Here is a tiny trained network, its code and every weight. The questions are about switching its units off for an input and a class, where a switched-off unit gives its printed mean instead of its output.

import numpy as np


def w(rows, s, z=0):
    codes = np.array(rows[::2]) - 128.0
    scale = np.full(codes.shape[1], s)
    scale[-1] = z or s
    return codes * scale


def f(y):
    return np.maximum(y, 0)


def log_softmax(a):
    a = a - a.max(-1, keepdims=True)
    return a - np.log(np.exp(a).sum(-1, keepdims=True))


def net(x, mask):
    res = np.array(x, float).reshape(1, 6) / 4 @ E
    y = f(res @ A[0][:, :-1].T + A[0][:, -1])
    res = res + np.where(mask, y, B[0][:, -1]) @ B[0][:, :-1]
    return log_softmax(res[-1] @ U[:, :-1].T + U[:, -1])


A, B = {}, {}
E = w([
[48,188,161,122,111,125,245,142,157,106,142,68],'x0',
[77,115,55,123,138,99,99,71,143,105,101,120],'x1',
[105,151,163,112,119,178,167,109,129,70,211,154],'x2',
[167,70,190,192,124,125,131,137,194,151,105,69],'x3',
[172,102,143,118,105,171,149,45,112,125,111,98],'x4',
[133,96,102,135,205,144,161,137,79,94,89,125],'x5',
],0.012)
A[0] = w([
[235,183,153,41,108,167,193,68,104,131,195,130,173],'neuron 0',
[138,172,168,80,100,73,152,48,187,140,189,222,144],'neuron 1',
[79,156,101,111,93,120,137,54,140,179,118,91,81],'neuron 2',
[191,255,142,70,81,147,103,178,121,114,207,125,251],'neuron 3',
[184,129,170,189,59,135,40,149,168,216,211,153,247],'neuron 4',
[175,82,174,175,93,147,176,162,151,120,97,3,188],'neuron 5',
[143,118,191,202,97,101,148,165,165,210,107,72,155],'neuron 6',
[155,113,115,143,139,120,133,93,135,75,194,113,53],'neuron 7',
[122,153,110,149,118,100,150,182,84,156,78,180,134],'neuron 8',
[137,55,167,105,75,112,101,110,137,123,186,140,62],'neuron 9',
],0.008,0.0017)
B[0] = w([
[160,101,92,195,82,210,128,104,85,157,229,125,229],'neuron 0',
[84,184,159,129,118,106,111,199,104,162,142,195,197],'neuron 1',
[223,175,195,89,15,219,151,109,153,10,84,113,179],'neuron 2',
[102,109,120,70,157,115,123,83,120,198,134,208,222],'neuron 3',
[199,122,107,65,193,79,69,171,206,111,185,167,254],'neuron 4',
[177,140,95,101,129,134,200,111,122,89,94,2,247],'neuron 5',
[171,94,119,138,111,103,188,96,133,95,74,118,236],'neuron 6',
[144,125,150,170,99,97,140,150,122,148,96,131,156],'neuron 7',
[134,126,67,177,134,121,146,182,135,109,152,215,176],'neuron 8',
[142,175,170,152,103,117,71,160,183,98,96,135,174],'neuron 9',
],0.0088,0.011)
U = w([
[181,156,75,95,139,93,113,113,187,69,2,37,154],'0',
[126,161,161,176,39,197,112,101,55,123,145,55,3],'1',
[86,148,64,130,223,59,15,152,109,192,142,207,217],'2',
],0.0066,0.002)

Each question gives the input, the list of numbers given to net, and the class t.
The units are the neurons (one row each of A and B). Each row of codes is followed by its name. A weight is (code - 128) times the scale printed after its matrix; where a second scale follows, it is the last column's (A, B and U).
mask holds one flag per neuron, in row order. A switched-off neuron (its flag False) gives its mean, the last column of its row in B, instead of its output. The means were averaged over made-up inputs and are rounded, as every weight is.
A unit's drop is (log p(t) with every unit on - log p(t) with that unit switched off) / (log p(t) with every unit on - log p(t) with every unit switched off).
The circuit of an input: a set's keep is (log p(t) with only the set's units on - log p(t) with every unit switched off) / (log p(t) with every unit on - log p(t) with every unit switched off). Starting from all 10 units, units are removed one at a time, each time the one whose removal leaves the highest keep (on an exact tie, the one counted first), for as long as the keep stays at least 0.8.
units of the circuit, in order: the units of the circuit, biggest drop first
top k neurons: the k neurons with the biggest drops, biggest first
drop when u is switched off: that unit's drop, to one decimal
input [6,-8,1,2,-3,-6], class 0: top 4 neurons => [neuron 5; neuron 6; neuron 4; neuron 8]
input [3,0,2,5,5,-8], class 0: units of the circuit, in order => [neuron 4]
input [0,-8,0,1,1,-3], class 2: top 4 neurons => [neuron 4; neuron 3; neuron 2; neuron 0]
input [3,4,8,4,-3,-7], class 2: units of the circuit, in order => [neuron 1; neuron 3]
input [-1,3,-4,-7,4,8], class 2: top 3 neurons => [neuron 5; neuron 6; neuron 2]
input [0,3,8,-6,1,-6], class 2: top 2 neurons => [neuron 3; neuron 1]
input [3,-2,0,0,3,0], class 1: top 2 neurons => [neuron 4; neuron 0]
input [7,8,2,2,1,-1], class 1: top 4 neurons => [neuron 4; neuron 6; neuron 2; neuron 9]
input [8,-6,3,-5,-4,3], class 2: top 3 neurons => [neuron 3; neuron 5; neuron 2]
input [1,-8,5,7,7,-3], class 0: drop when neuron 6 is switched off => 0.6
input [-4,7,2,-1,5,-3], class 1: drop when neuron 6 is switched off => 0.2
input [-6,0,8,5,7,-5], class 2: drop when neuron 4 is switched off => 1.1
